In the rows, zero is written as 128.
Each row has a class, written as a number after it.
[140 176  75 189 105 174  96 184  95 120 135 157 155 140 133  72 112 164
  74 110 101 201 129 157 157  95  16  71 188 206 137 114 132 172  74 152
 105 185 224] => 1
[175 135  94 101 210 105 124  82  97 139 149 179 113  95 137 101 120 145
 171 112 103 107  38  76 103 119 135 112 112 156 136 132  98 130  59  49
 205 102 113] => 8
[133 121 119 135 164  74 117  97  96 103 138 153 138 127 140 157 116 103
 188 132 140  75 129 122 102 128 132 114 135 146 102 157 138 160 128 103
 174 114  65] => 2
[ 89 121 123 142 178  93 110 111 115 107 109 176 106 144 150 173 113 113
 131 136 127 101 178 132 102 157 143 100  84 141 112 182 131 146  98 109
 167  97  67] => 5
[155 148  95 165 128 127 112 160 101 105 133 159 146 129 127 118 114 136
 127 132 114 143 102 129 140 119  99  98 159 159 123 124 131 146 123 125
 143 138 156] => 9
[118 166 172 110 160 130  86 139 165 152  89 159  62 129 130 134 154 115
  84 114 105 141 155 112 102 143 153 127  81 180 124 158 134  98  93 129
 152  87 128] => 7
[108  97 128 147 195  77  80 116 144 142  72 182  76 137 154 161 118 150
 112 145  92 135 211 110 108 160 178 136  83 152 131 196 121 118  94 107
 189  84  51] => 8
[171 107 114 106 133  60 142  85 101 120 153 128 167  91  81 116 130  56
 220 134 164  67  36 113 120 101 167 115 151 103  80  85 147 116 164 108
 165 145  79] => 5
[130 136 137 119 127  75 108 132 130 125 122 149 126 131  92 146 136  66
 163 145 153  89 140 134 112 123 175 131 143 142  94 128 169 130 161 138
 136 100  83] => 6
[ 99 112  99 161 168 134 106 126 114 123 105 144 126 138 164 130 109 160
 111 136 112 137 156 133 126 132 114 107 102 168 143 146 121 146  96 114
 166 130 121] => 2
[111 156  76 144 140 173 128 140 112 112 147 137 144 126 135  94 115 135
 112 103 134 152 111 131 122 112  80 101 120 181 130 114 130 156  85 120
 146 124 179] => 7
[148 161 104 173 139 138  95 164 100 119 127 150 134 137 126  97 119 149
 113 127  86 173  95 130 133  99  71  87 175 184 137 122 129 163  93 130
 126 150 188] => 4
[103  86  93 125 158  99 107  89 139 155 108 124 127 120 105 150 106 131
 123 138 139 135 153  96 137 114 201 161 119 160 148 132 120 102 145 125
 167  87  72] => 9
[203 102  75 145 173  93 106  98  89 164 127 141 132 107  95  96 115 149
 144 126  90 140  65  83 152  79 122 135 193 188 162  98 116 147 114  96
 154 152 144] => 0
[163 104 118 143 157  53 107 126 111 120  97 181 124 130 112 128 131 102
 171 155 110 102 122 119 114 133 175 109 150 133 121 132 144 128 145 101
 157 124  89] => 6
[131 175 108 114 146 121 120  93  83 127 203 120 117 105 139 143 113 122
 149  95 144  96  76 118 120 101  73 119 168 186 117 149 148 193  89 100
 159 106 141] => 10
[121 116 107 140 116 105 125 127 116 113 149 105 164 119  87 122 112  88
 169 126 161 109 110 131 130 101 142 142 166 163 112 108 155 148 165 145
 132 125 117] => 7
[155 111  83 180 149 100  96 129  94 135 126 137 152 126 106 104 107 155
 135 135  99 145 114 115 151  94 108 109 196 178 156 116 123 157 117 115
 137 151 141] => 3
[142 110 114 175 136 110  78 150 127 149  94 127 117 141 115 130 116 152
  92 144  90 167 167 124 156 108 123 148 168 179 157 131 136 139 141 151
 121 153 143] => 0
[107 112  96 156 113 141 123 161 117 100 101 131 183 133 113 110 102 116
 129 162 143 148 142 141 134 105 157 111 101 161 130  88 137 125 155 153
 128 143 111] => 2
[103 155 139 143 116 101 138 149 121  61 152 149 151 135 124 160 131  46
 182 135 184  85 126 175  82 152 122  97 124 118  51 143 175 167 144 132
 126 113  68] => 4
[ 52  94  90 159 111 142  99 113 125 151 166  41 138 138 111 158  84 140
  95 112 145 136 190 127 174  98 105 186 218 193 161 147 145 189 165 176
 110 103 145] => 7
[172 150 148 143 110  89 116 181 125  97 102 165 170 126  73  96 140  69
 171 151 136 151  94 149 106 114 150  91 133 144  84  90 161 114 157 155
 110 155 113] => 4
[133 113 130 135 116  64  98 117 130 141 128 110 151 120  84 135 117  84
 153 143 148 118 132 122 142  84 173 152 173 151 113 108 159 129 180 157
 125 135  89] => 5
[122  84  74 169 159  75 134  95  81  92 147 150 165 125 118 132  93 123
 173 136 137  88 106 125 126 111 122 105 186 153 123 130 135 174 127 103
 170 128  89] => 1
[ 74 125 152 187 132 127  58 183 152 137  84 137  87 160 144 163 125 151
  63 137  85 177 223 146 149 137 105 130 157 173 142 177 148 155 125 177
 134 111 151] => 4
[108 156 100 140 142 158 130 154 109  93 135 174 141 140 144 122 121 118
 128 131 149 121 121 164 102 139 103  88  96 162 116 126 149 152  96 110
 145 118 139] => 6
[111 216 123  94 118 195 111 143 134 145 161 102 122 119 127 105 141 123
  94 110 143 159  92 124 122  81  89 118 105 192 135 104 136 130  91 146
 125 119 188] => 2
[168 171 136 135 163 104  93 126 106 132 132 184  98 117 130 107 146 142
 126 106  87 128  72 100 106 113  85  84 160 179 131 138 112 128  71 103
 163 136 167] => 1
[134 141 151  98 179  54  91  67 142 169 130 138  61 113 117 155 157 104
 138 111 123  86 115  91 105 111 159 138 159 163 117 166 135 116  95 103
 182  83  73] => 1
[135 176 185  88 139  68  97 110 159 146 131 132  82 114  99 161 162  59
 152 114 143 100 125 102  88 120 180 146 126 160  96 153 158 105 146 137
 149  83  88] => 7
[150 101  90 116 169 103 109 104 124 172  97 133 124 116  93  90 113 142
 123 143 103 149  94  93 143  95 188 147 129 170 159  86 131  97 125 113
 157 121 133] => 6
[135 152 105 170  89 128 111 170 109 100 137 123 192 126  85 108 114  95
 133 144 144 142 108 148 143  98 115 107 177 157 117  91 153 151 147 157
  96 154 140] => 3
[147 215 161 107 128 120 108 140 132 119 152 159 108 122 105 140 163  69
 141 112 147 108 104 131  94 125 106 101 130 154  90 148 156 142  95 126
 122  99 120] => 3
[175 144 145 118 148  82 119 125 115 116 128 163 128 108  97 117 139  84
 181 120 130  96  82 102  98 120 158 116 132 155  94 118 140 117 137 112
 151 118 109] => 7
[203 153 171 127 153  84 104 158 137 143  49 209 116 114 112  92 149 120
 113 159  86 167 103 119 116 123 197  83  64 159 120  99 148  58 117 117
 153 150 112] => 10
[117 150  73 160 110 170 110 160 106 122 128 123 172 126 113  90 100 153
  83 140 128 190 113 136 165  83 107 114 150 197 168  80 142 146 117 151
 117 149 179] => 10
[116 160 133 115 118 125  79 126 154 177 142  83  98 119  97 125 127 119
  98 103 125 158 149 101 150  81 130 178 181 205 143 128 153 133 142 166
 120 104 162] => 7
[134 139 130 118 128  96 121 138 149 132  87 148 135 121  75 108 129  98
 118 151 136 154 116 122 116 110 200 130 101 160 120  86 144  71 140 153
 125 128  92] => 1
[172 180 109 100 158 126  87  95  99 175 165 139  93 107 117  98 140 137
 123  91  90 137  51  72 143  65  69 108 179 192 155 125 109 155  68 100
 158 129 196] => 5
[106 152 149 109 158  86 110  91 121 127 165 147  90 129 150 182 149  91
 166 106 153  61 141 129 103 135 106 113 135 124  94 188 138 163 102 104
 175  86  82] => 5
[116 115 104 156 119  89 116 125 106 101 136 114 174 123 110 143 109  91
 161 149 149 108 126 134 125 104 134 117 161 158 115 119 154 154 170 151
 139 141  94] => 2
[115  99 144 160 139  85  78 148 150 148  46 154 118 138 117 145 115 144
  84 169 101 162 192 128 144 123 206 145 105 168 154 127 146  85 149 155
 149 119  91] => 10
[166 141 125 121 180  77  98  90 109 148 135 163  87 116 130 152 133 126
 151 112 113 104 106  93 111 128 135 125 148 157 109 167 122 131 103  92
 188  96 104] => 9
[ 95  88  93 113 138 116 148 103 122 134 135  81 166 116  70 121  81 103
 147 144 154 140 106 117 143 105 192 164 126 147 124  80 150 129 167 145
 129 112  87] => 4
[ 68 140  97 161 120 161 107 168 134 108 114 148 135 152 138 129 116 120
  93 142 142 142 171 163 125 132 124 111 104 162 128 126 151 143 118 148
 128 114 150] => 6
[126 174 137 116 134 103  96 133 137 132 153 151 117 109 115 140 146  87
 150 124 143 106 112 113 114 108 133 123 146 152 108 136 146 140 121 131
 159 102 118] => 8
[ 95 133 125 140 143 119 115 133 129 112 110 160 128 136 135 147 126 100
 123 141 144 115 162 146 111 128 140 100  89 140 110 145 143 133 109 130
 149 113  98] => 5
[102 132  91 166 174 139  99 122  97 131 161 140 108 143 159 146 109 160
 122  98 107 138 137 133 139 118  41 109 183 183 142 179 127 211  68 107
 163 105 165] => 4
[ 78  83  40 186 165 169 109 122 102 136 130 113 123 148 161 138  74 202
  68 128 102 165 190 132 173 122  82 146 159 191 187 148 118 194  95 115
 144 123 144] => 0
[127  46 114 135 152  61 111  78 132 162 117  95 136 113  92 161 107 109
 152 147 147  97 154 107 153 111 204 189 178 150 139 114 149 124 195 129
 150 121  41] => 0
[144  85  64 128 171  79 106  59  83 161 157  86 146 103 108 128  98 144
 169 122 117 111  89  76 156  73 128 149 198 174 160 126 115 171 128 103
 173 126 106] => 2
[212 135 100 153 150 110 124 164 106 111  84 192 168 117  94  70 126 141
 135 161 107 176  61 111 137  95 173  91 104 164 142  69 119 100 123 103
 135 168 130] => 9
[ 70 185 130 157  62 163 139 183 137  56 169 120 176 144 118 155 130  41
 143 129 208 100 148 190 102 128  95 104 130 144  74 127 183 169 169 177
  83 121 137] => 7
[100 119  90 115 203 124 141  56  95 132 175 135 106 114 151 171  91 142
 149 100 135  81 118 102 115 148 121 135 120 147 124 172 123 170  76  65
 189  66  80] => 3
[114 132 119 168 105 142 105 186 137 100  78 142 174 138 115 107 120 118
 103 168 131 176 161 153 127 109 151 103  92 166 131  92 147 106 158 174
 114 160 129] => 2
[106 135  92 120 163 124 156  98 100  85 161 142 150 124 126 141 101  91
 176 115 174  86 116 135  93 143 136 120  99 153  94 142 145 163 112  94
 150  95  75] => 7
[173 125 130 158 139 101  99 165 119 124  92 166 146 127 101  89 131 124
 136 135 101 155 119 115 134 104 139 103 157 180 141 103 134 122 136 132
 135 153 155] => 7
[ 62 129 158 151 105  98 114 174 175  90  72 147 140 154 109 166 126  76
  99 169 162 131 209 169 110 149 191 124  93 142 106 125 176  86 169 185
 120 115  66] => 1
[111 123 113 153 171 148 108 142 127 137 107 150 105 139 138 120 112 160
  89 126  98 173 138 127 134 126 117 118 112 182 144 136 128 147  89 121
 145 112 140] => 4
[161 204 140 110 138 141  98 145 126 136 146 149  94 115 116 103 163 113
 123  99 113 133  89 103 105 100  83 101 155 184 125 130 133 132  89 122
 137 116 188] => 7
[107 101 148 151 171  78 106 130 137 110  70 196 105 146 153 170 131 113
 131 152 119 115 200 144  99 167 172  96  60 117 109 185 131 115 111 112
 163 109  51] => 5
[124 179 158 140 130 139  80 174 167 148  73 153 101 136 111 119 151 126
  59 143 103 187 172 127 125 121 158 120  90 171 139 125 144  88 102 157
 110 119 136] => 3
[103 149 132 122 142 124 116 131 135 114 117 145 133 129 101 142 126  92
 134 140 150 115 141 126 107 133 170 123  98 146 112 125 146 114 122 130
 140  92  83] => 3
[ 78 152  81 145 159 127 128  89  97 117 187 132 105 140 174 195 101 141
 127  94 137  90 145 131 127 149  55 120 157 159 123 205 128 199  82 105
 176  77 121] => 9
[118 131 104 132 161 113 112 113 131 141 107 144 111 120 120 116 117 140
  96 135 115 146 128 113 125 105 154 123 126 175 140 116 136 112  96 121
 160 115 118] => 1
[132 148 105 186 144 107 110 153  93  79 129 183 143 145 139 124 121 133
 127 135 112 123 116 143 116 122  77  70 172 166 128 142 131 172  96 118
 140 146 144] => 1
[116 168 126 176 118 132  90 183 117 101 119 174 131 147 132 122 132 116
 106 140 113 137 138 159 119 128  91  90 155 174 127 133 156 163 119 150
 119 141 179] => 6
[155 177 156  92 139  87 108 108 132 133 147 151 106 107  98 157 161  67
 167 121 161  83  89 106  95 118 170 128 128 146  87 146 140 113 129 116
 153  85  76] => 9
[112 137  73 193 112 149  96 178  99  94 148 141 169 131 132 110 102 144
 111 140 116 150 125 142 152  99  63  95 187 179 147 123 132 192 116 143
 132 149 171] => 8
[ 61  60  68 159 117 130 156 101 111 103 146  85 177 143 114 174  73  99
 132 152 180 111 171 143 143 118 167 169 139 149 134 107 152 168 188 151
 136 108  60] => 0
[ 74 131 156 109 148 114 133 126 146 104 122 131 115 131 113 167 128  72
 147 145 164 102 156 147  90 156 188 126  79 122  84 152 162 123 141 133
 137  75  48] => 4
[181 119 139 114 151  55  93 116 133 157  95 153 115 115  79 104 148 100
 158 146 111 126  96 100 120 105 194 134 140 146 125 101 146  95 155 121
 148 134 107] => 6
[105 173 174  86 138 117  98 122 182 163 109 116  75 119 102 156 152  88
  94 130 142 132 154 112 115 126 195 164  86 153 116 134 161  84 124 143
 136  73  79] => 3
[127 181 113 102  95 138 145 128 115 105 193 102 159 112  87 144 132  43
 165 119 194  89  79 137 116 105 111 135 162 148  85  92 171 154 159 147
 113 121 119] => 0
[115 110  70 176 170 105  91  98  83 138 149 136 110 131 168 156  90 181
 110 116 100 131 152 122 160 110  72 124 192 186 165 178 133 211  85  94
 178 115 139] => 10
[105 143 120 148 114  79 135 127 106  70 152 145 155 133 126 166 118  75
 179 147 186  70 139 177 100 139 131 107 129 127  76 143 178 170 152 128
 144 118  59] => 10
[124  92  73 166 156 120 105 124 113 131  92 142 148 129 116 115  95 157
 109 154 115 160 142 116 150 108 169 132 132 168 153 117 124 122 125 121
 158 125 111] => 9
[ 49 103  96 126  74 121 143 110 137 101 155  57 192 129  85 178  81  70
 131 159 210 111 164 151 125 100 204 178 134 139 107 109 163 135 209 179
 119  81  45] => 9
[104  77 107 153 160  89  93 104 130 154  85 132 113 129 121 143  96 161
 102 151 113 145 187 119 153 124 183 154 118 165 153 141 139 123 141 130
 157 110  78] => 10
[117 157  90 134 146 155 111 144 123 123 148 139 134 113 133 114 115 133
 108 126 129 143 101 120 131 107 108 120 125 171 135 117 130 149  91 117
 153 114 147] => 8
